Here is a tiny trained network, its code and every weight. The questions are about switching its units off for an input and a class, where a switched-off unit gives its printed mean instead of its output.

import numpy as np


def w(rows, s, z=0):
    codes = np.array(rows[::2]) - 128.0
    scale = np.full(codes.shape[1], s)
    scale[-1] = z or s
    return codes * scale


def f(y):
    return y / 2 * (1 + np.tanh(0.7978845608 * (y + 0.044715 * y**3)))


def log_softmax(a):
    a = a - a.max(-1, keepdims=True)
    return a - np.log(np.exp(a).sum(-1, keepdims=True))


def net(x, mask):
    res = np.array(x, float).reshape(1, 4) / 4 @ E
    y = f(res @ A[0][:, :-1].T + A[0][:, -1])
    res = res + np.where(mask, y, B[0][:, -1]) @ B[0][:, :-1]
    return log_softmax(res[-1] @ U[:, :-1].T + U[:, -1])


A, B = {}, {}
E = w([
[131,202,82,91,203,167,59,155,91],'x0',
[211,144,200,223,106,140,106,130,41],'x1',
[147,141,101,85,121,88,144,99,83],'x2',
[73,150,130,254,181,75,143,146,125],'x3',
],0.0086)
A[0] = w([
[105,107,113,164,54,56,254,141,140,175],'n1',
[108,50,145,145,72,155,198,65,121,225],'n2',
[201,154,136,162,147,120,68,101,91,27],'n3',
[174,139,154,184,122,229,108,136,70,4],'n4',
[200,106,150,172,132,112,109,95,68,52],'n5',
[61,161,84,197,186,32,142,136,84,81],'n6',
[166,121,143,20,54,182,97,103,141,114],'n7',
[139,168,54,107,169,93,103,39,84,144],'n8',
[62,130,83,76,173,138,150,115,174,65],'n9',
[145,176,80,124,251,221,114,197,143,66],'n10',
[65,102,36,87,153,108,133,129,196,55],'n11',
[175,156,95,124,207,112,56,168,113,94],'n12',
[167,150,164,163,132,178,151,140,70,43],'n13',
[91,204,159,125,158,105,92,98,105,20],'n14',
[201,132,130,128,128,159,117,72,113,23],'n15',
],0.0093,0.0029)
B[0] = w([
[200,90,55,126,150,128,110,112,174,235],'n1',
[188,133,116,134,189,98,112,156,177,218],'n2',
[93,9,142,56,103,129,212,113,170,192],'n3',
[98,62,191,135,78,167,145,128,85,206],'n4',
[3,52,221,71,134,118,164,137,182,202],'n5',
[128,223,53,125,83,223,92,32,55,242],'n6',
[146,220,73,229,114,173,103,87,65,255],'n7',
[196,115,152,130,159,158,187,155,217,199],'n8',
[61,94,151,36,133,166,183,104,106,228],'n9',
[226,110,106,49,134,93,123,166,193,243],'n10',
[83,54,238,113,106,122,255,52,35,251],'n11',
[142,86,139,106,178,131,77,173,216,211],'n12',
[99,101,136,77,114,177,162,138,111,187],'n13',
[161,184,45,79,87,150,135,109,144,152],'n14',
[76,125,117,119,93,173,143,66,134,156],'n15',
],0.0079,0.0075)
U = w([
[98,86,165,107,106,95,138,148,135,4],'0',
[206,98,100,104,119,75,80,159,244,175],'1',
[120,160,71,156,102,177,21,102,91,110],'2',
[172,114,115,139,122,142,105,141,185,178],'3',
],0.011,0.0043)

Each question gives the input, the list of numbers given to net, and the class t.
The units are the neurons (one row each of A and B). Each row of codes is followed by its name. A weight is (code - 128) times the scale printed after its matrix; where a second scale follows, it is the last column's (A, B and U).
mask holds one flag per neuron, in row order. A switched-off neuron (its flag False) gives its mean, the last column of its row in B, instead of its output. The means were averaged over made-up inputs and are rounded, as every weight is.
A unit's drop is (log p(t) with every unit on - log p(t) with that unit switched off) / (log p(t) with every unit on - log p(t) with every unit switched off).
The circuit of an input: a set's keep is (log p(t) with only the set's units on - log p(t) with every unit switched off) / (log p(t) with every unit on - log p(t) with every unit switched off). Starting from the 12 units with the biggest drops (on a tie, the unit counted first), units are removed one at a time, each time the one whose removal leaves the highest keep (on an exact tie, the one counted first), for as long as the keep stays at least 0.8.
units of the circuit, in order: the units of the circuit, biggest drop first
most important unit: the unit with the biggest drop
top k neurons: the k neurons with the biggest drops, biggest first
drop of u: that unit's drop, to one decimal
input [-5,-1,-7,7], class 2: most important unit -> n6
input [6,2,1,4], class 1: units of the circuit, in order -> [n10; n12]
input [7,5,-7,6], class 1: top 3 neurons -> [n10; n12; n7]
input [1,8,-6,8], class 0: top 4 neurons -> [n5; n3; n7; n4]
input [-7,-5,0,5], class 1: top 4 neurons -> [n1; n2; n7; n4]
input [0,-2,-5,-5], class 2: units of the circuit, in order -> [n7; n8]
input [-8,3,-6,6], class 1: top 2 neurons -> [n1; n2]
input [6,1,-1,5], class 1: top 4 neurons -> [n10; n7; n12; n11]
input [-1,6,7,-8], class 2: top 2 neurons -> [n7; n11]
input [5,7,-7,4], class 0: units of the circuit, in order -> [n4; n3]
input [8,7,8,-5], class 1: top 2 neurons -> [n12; n11]
input [-5,-2,2,-6], class 2: top 2 neurons -> [n7; n10]
input [-8,-4,8,5], class 1: top 3 neurons -> [n1; n2; n7]
input [4,4,3,1], class 0: units of the circuit, in order -> [n7]
input [-1,6,2,4], class 0: top 2 neurons -> [n5; n7]
input [5,-6,-3,5], class 0: top 2 neurons -> [n11; n9]
input [3,-6,-6,6], class 0: top 3 neurons -> [n11; n7; n9]
input [1,8,-6,6], class 0: top 2 neurons -> [n5; n3]
input [1,-7,3,3], class 0: drop of n11 -> 0.3
input [3,-6,-4,-2], class 0: drop of n9 -> 0.1
input [-2,3,-1,8], class 2: units of the circuit, in order -> [n6]
input [2,-1,5,-5], class 2: drop of n7 -> 0.6
